Below is a small trained network, with its code and all its weights. Each question gives an input and a class and asks what happens when units are switched off, that is, made to give their printed mean instead of their output.

import numpy as np


def w(rows, s, z=0):
    codes = np.array(rows[::2]) - 128.0
    scale = np.full(codes.shape[1], s)
    scale[-1] = z or s
    return codes * scale


def norm(h):
    return h / np.sqrt((h * h).mean(-1, keepdims=True) + 1e-5)


def f(y):
    return np.maximum(y, 0)


def log_softmax(a):
    a = a - a.max(-1, keepdims=True)
    return a - np.log(np.exp(a).sum(-1, keepdims=True))


def net(x, mask):
    res = np.array(x, float).reshape(1, 6) / 4 @ E
    u = 0
    for l in range(2):
        y = f(norm(res) @ A[l][:, :-1].T + A[l][:, -1])
        res = res + np.where(mask[u : u + 11], y, B[l][:, -1]) @ B[l][:, :-1]
        u += 11
    return log_softmax(norm(res)[-1] @ U[:, :-1].T + U[:, -1])


A, B = {}, {}
E = w([
[122,177,192,211,187,117,150,93,92,141,147,206],'x0',
[129,164,92,177,149,61,125,63,94,119,111,79],'x1',
[86,36,193,146,80,103,132,113,143,131,215,126],'x2',
[140,145,113,194,105,115,48,153,196,59,163,198],'x3',
[81,169,103,170,116,86,64,168,213,120,189,74],'x4',
[167,107,204,58,1,112,86,128,95,51,124,164],'x5',
],0.0086)
A[0] = w([
[156,145,157,67,104,154,138,126,80,107,76,227,16],'L0N1',
[129,184,109,132,253,151,170,124,95,179,98,116,4],'L0N2',
[129,141,99,175,166,136,116,138,155,125,137,162,45],'L0N3',
[138,174,69,132,132,99,129,87,90,110,96,59,40],'L0N4',
[132,58,130,70,126,150,163,123,105,153,120,115,22],'L0N5',
[118,148,163,127,115,133,129,144,145,140,141,122,37],'L0N6',
[126,117,194,218,191,108,167,67,61,147,141,170,13],'L0N7',
[122,149,133,155,127,122,111,139,160,125,150,126,44],'L0N8',
[122,82,121,99,133,143,148,132,132,152,130,114,35],'L0N9',
[136,137,42,182,193,143,115,133,160,119,118,160,99],'L0N10',
[134,145,94,126,117,116,121,111,117,113,108,108,27],'L0N11',
],0.024,0.0048)
B[0] = w([
[185,167,116,126,135,172,118,129,87,88,155,194,243],'L0N1',
[45,252,95,143,138,175,208,108,120,175,170,73,245],'L0N2',
[126,85,122,144,95,132,123,153,183,118,102,154,184],'L0N3',
[171,143,79,140,142,51,78,132,99,158,104,97,202],'L0N4',
[109,51,128,117,158,173,116,171,158,97,118,93,212],'L0N5',
[116,149,126,149,137,118,117,127,118,114,167,92,142],'L0N6',
[111,43,157,112,154,36,142,10,104,143,176,171,251],'L0N7',
[117,130,136,179,106,132,117,185,169,129,148,148,164],'L0N8',
[114,93,99,124,160,135,128,146,127,107,122,85,168],'L0N9',
[140,103,115,163,134,166,146,169,178,123,51,166,221],'L0N10',
[151,107,136,137,150,95,108,126,105,151,119,132,154],'L0N11',
],0.026,0.019)
A[1] = w([
[101,171,213,116,34,107,100,164,155,130,194,101,64],'L1N1',
[166,172,163,86,112,150,104,130,106,94,155,156,48],'L1N2',
[124,163,148,107,118,144,118,108,146,155,135,122,56],'L1N3',
[164,162,171,68,129,158,106,151,97,136,127,169,86],'L1N4',
[161,152,162,114,137,167,106,61,191,130,116,99,116],'L1N5',
[191,191,153,92,68,53,72,138,93,167,40,66,69],'L1N6',
[104,118,192,56,72,101,167,46,138,160,110,161,83],'L1N7',
[209,212,205,49,42,191,110,117,64,77,122,159,15],'L1N8',
[91,176,192,104,41,123,91,156,145,130,187,113,75],'L1N9',
[57,251,146,110,91,152,202,91,129,181,130,76,3],'L1N10',
[124,70,193,2,94,191,116,167,125,103,72,24,2],'L1N11',
],0.017,0.0035)
B[1] = w([
[126,192,182,131,76,143,151,120,122,120,184,86,163],'L1N1',
[161,163,124,141,143,156,132,127,114,102,125,145,196],'L1N2',
[119,131,96,147,122,116,128,133,131,117,141,131,137],'L1N3',
[140,154,125,86,113,154,141,128,115,133,127,146,187],'L1N4',
[133,132,113,102,93,115,133,117,138,115,129,114,129],'L1N5',
[168,129,161,58,89,76,60,132,122,158,95,76,195],'L1N6',
[104,107,236,4,49,102,114,112,127,139,84,127,208],'L1N7',
[201,187,109,106,115,191,115,142,84,97,133,193,228],'L1N8',
[156,178,184,173,133,119,117,110,140,88,163,91,156],'L1N9',
[94,224,98,91,127,185,167,130,88,140,99,62,254],'L1N10',
[72,46,140,94,145,163,104,187,103,97,148,58,232],'L1N11',
],0.021,0.01)
U = w([
[125,94,124,199,87,152,136,206,245,134,49,191,103],'0',
[218,155,113,89,138,208,109,145,57,66,148,212,123],'1',
[95,49,193,103,129,36,152,11,105,148,179,185,230],'2',
[146,178,198,178,71,124,107,156,158,90,190,94,2],'3',
[188,141,96,112,117,44,49,161,113,178,66,72,39],'4',
[99,35,125,89,160,184,102,199,110,80,147,49,144],'5',
[51,233,53,138,172,163,220,100,108,199,112,75,217],'6',
],0.013,0.00063)

Each question gives the input, the list of numbers given to net, and the class t.
The units are the neurons (one row each of A and B). Each row of codes is followed by its name. A weight is (code - 128) times the scale printed after its matrix; where a second scale follows, it is the last column's (A, B and U).
mask holds one flag per neuron, layer by layer. A switched-off neuron (its flag False) gives its mean, the last column of its row in B, instead of its output. The means were averaged over made-up inputs and are rounded, as every weight is.
A unit's drop is (log p(t) with every unit on - log p(t) with that unit switched off) / (log p(t) with every unit on - log p(t) with every unit switched off).
The circuit of an input: a set's keep is (log p(t) with only the set's units on - log p(t) with every unit switched off) / (log p(t) with every unit on - log p(t) with every unit switched off). Starting from the 12 units with the biggest drops (on a tie, the unit counted first), units are removed one at a time, each time the one whose removal leaves the highest keep (on an exact tie, the one counted first), for as long as the keep stays at least 0.8.
units of the circuit, in order: the units of the circuit, biggest drop first
most important unit: the unit with the biggest drop
k most important neurons: the k neurons with the biggest drops, biggest first
k most important neurons of layer l: the k neurons of layer l with the biggest drops, biggest first
drop of u: that unit's drop, to one decimal
input [-6,5,-6,5,7,-6], class 0: most important unit => L0N10
input [8,-7,-2,2,7,4], class 3: 2 most important neurons => [L0N10, L0N2]
input [6,1,-3,-8,8,6], class 4: units of the circuit, in order => [L0N2, L0N4]
input [-6,1,2,-4,5,-2], class 5: 4 most important neurons of layer 0 => [L0N2, L0N7, L0N9, L0N1]
input [6,-7,-3,-6,8,3], class 3: 3 most important neurons => [L0N2, L1N9, L1N1]
input [8,8,6,-8,7,-5], class 2: 2 most important neurons => [L0N7, L1N7]
input [1,-6,-4,1,5,2], class 3: 2 most important neurons of layer 1 => [L1N1, L1N9]
input [-6,-7,3,3,4,-4], class 0: 2 most important neurons of layer 0 => [L0N2, L0N5]
input [7,3,8,6,8,-1], class 2: 2 most important neurons of layer 0 => [L0N7, L0N5]
input [-6,4,4,-2,0,-4], class 5: 2 most important neurons => [L0N5, L0N9]
input [0,-4,7,1,4,5], class 3: 2 most important neurons => [L0N7, L0N2]
input [1,3,6,-2,8,7], class 3: 3 most important neurons => [L0N2, L0N7, L0N1]
input [-7,-5,0,-2,-4,-6], class 5: 2 most important neurons of layer 0 => [L0N5, L0N9]
input [-5,1,-3,8,3,5], class 3: most important unit => L0N7
input [6,-5,6,1,6,-6], class 2: 2 most important neurons of layer 0 => [L0N7, L0N5]
input [0,4,-4,0,-7,2], class 1: 2 most important neurons => [L0N1, L1N8]
input [3,7,-3,6,1,-3], class 0: 2 most important neurons => [L0N10, L0N3]
input [-3,-3,3,1,-8,-2], class 5: 2 most important neurons of layer 0 => [L0N5, L0N9]
input [6,5,-1,3,-4,2], class 2: drop of L0N7 => 1.2
input [-4,0,1,1,-3,1], class 5: most important unit => L0N5
input [-6,-4,-1,8,0,0], class 0: drop of L0N2 => 0.5
input [-8,0,-8,-2,4,-1], class 4: drop of L0N4 => 0.4
